Here is a tiny trained network, its code and every weight. The questions are about switching its units off for an input and a class, where a switched-off unit gives its printed mean instead of its output.

import numpy as np


def w(rows, s, z=0):
    codes = np.array(rows[::2]) - 128.0
    scale = np.full(codes.shape[1], s)
    scale[-1] = z or s
    return codes * scale


def f(y):
    return y / 2 * (1 + np.tanh(0.7978845608 * (y + 0.044715 * y**3)))


def log_softmax(a):
    a = a - a.max(-1, keepdims=True)
    return a - np.log(np.exp(a).sum(-1, keepdims=True))


def net(x, mask):
    res = np.array(x, float).reshape(1, 2) / 4 @ E
    y = f(res @ A[0][:, :-1].T + A[0][:, -1])
    res = res + np.where(mask, y, B[0][:, -1]) @ B[0][:, :-1]
    return log_softmax(res[-1] @ U[:, :-1].T + U[:, -1])


A, B = {}, {}
E = w([
[177,97,104,44,134,246,191,90,145,122],'x0',
[133,105,84,195,89,67,214,77,106,109],'x1',
],0.013)
A[0] = w([
[97,3,75,159,136,99,233,2,78,167,114],'neuron 1',
[152,91,97,154,143,168,139,108,127,155,246],'neuron 2',
[100,112,166,96,223,196,62,169,145,147,99],'neuron 3',
[124,118,99,62,123,241,201,74,188,76,91],'neuron 4',
[178,88,114,35,61,160,151,90,141,131,213],'neuron 5',
[117,147,221,40,153,221,102,172,150,157,134],'neuron 6',
],0.0071,0.013)
B[0] = w([
[112,56,176,134,67,179,245,188,106,180,215],'neuron 1',
[126,126,155,120,180,127,142,106,31,37,245],'neuron 2',
[80,149,175,122,45,144,192,173,108,140,191],'neuron 3',
[32,200,71,191,2,67,133,100,190,118,219],'neuron 4',
[100,122,85,141,149,89,115,92,125,11,248],'neuron 5',
[157,91,163,129,71,172,130,234,83,73,228],'neuron 6',
],0.012)
U = w([
[147,38,189,106,68,184,189,193,87,141,104],'0',
[41,230,96,203,69,3,87,134,153,110,127],'1',
[183,94,149,87,225,119,107,99,38,49,255],'2',
[183,92,111,90,134,143,85,49,254,161,91],'3',
[167,96,152,74,122,125,134,119,202,173,88],'4',
[156,115,71,100,178,162,110,91,196,192,88],'5',
[194,91,88,86,144,146,119,121,202,156,91],'6',
[167,117,116,82,142,163,125,91,180,164,85],'7',
],0.0098,0.0073)

Each question gives the input, the list of numbers given to net, and the class t.
The units are the neurons (one row each of A and B). Each row of codes is followed by its name. A weight is (code - 128) times the scale printed after its matrix; where a second scale follows, it is the last column's (A, B and U).
mask holds one flag per neuron, in row order. A switched-off neuron (its flag False) gives its mean, the last column of its row in B, instead of its output. The means were averaged over made-up inputs and are rounded, as every weight is.
A unit's drop is (log p(t) with every unit on - log p(t) with that unit switched off) / (log p(t) with every unit on - log p(t) with every unit switched off).
The circuit of an input: a set's keep is (log p(t) with only the set's units on - log p(t) with every unit switched off) / (log p(t) with every unit on - log p(t) with every unit switched off). Starting from all 6 units, units are removed one at a time, each time the one whose removal leaves the highest keep (on an exact tie, the one counted first), for as long as the keep stays at least 0.8.
units of the circuit, in order: the units of the circuit, biggest drop first
unit that matters most: the unit with the biggest drop
top k neurons: the k neurons with the biggest drops, biggest first
drop of u: that unit's drop, to one decimal
input [-3,2], class 2: units of the circuit, in order : neuron 4
input [-2,-1], class 2: top 3 neurons : neuron 4; neuron 1; neuron 3
input [-7,8], class 0: top 2 neurons : neuron 1; neuron 4
input [-3,4], class 0: top 2 neurons : neuron 4; neuron 5
input [-1,-2], class 2: units of the circuit, in order : neuron 4; neuron 1
input [-1,4], class 0: top 3 neurons : neuron 1; neuron 5; neuron 4
input [-8,8], class 0: top 3 neurons : neuron 1; neuron 4; neuron 5
input [4,-1], class 1: top 2 neurons : neuron 4; neuron 1
input [6,4], class 1: top 2 neurons : neuron 4; neuron 5
input [-3,3], class 2: top 4 neurons : neuron 4; neuron 3; neuron 6; neuron 1
input [3,0], class 2: top 2 neurons : neuron 2; neuron 3
input [-1,-1], class 2: top 2 neurons : neuron 4; neuron 1
input [3,1], class 2: top 2 neurons : neuron 2; neuron 3
input [-1,7], class 0: unit that matters most : neuron 1
input [5,-4], class 1: top 3 neurons : neuron 4; neuron 1; neuron 5
input [-3,6], class 0: drop of neuron 6 : 0.0
input [-5,-6], class 0: drop of neuron 4 : 0.8
input [-1,8], class 0: drop of neuron 1 : 0.7
input [0,8], class 0: drop of neuron 1 : 2.0
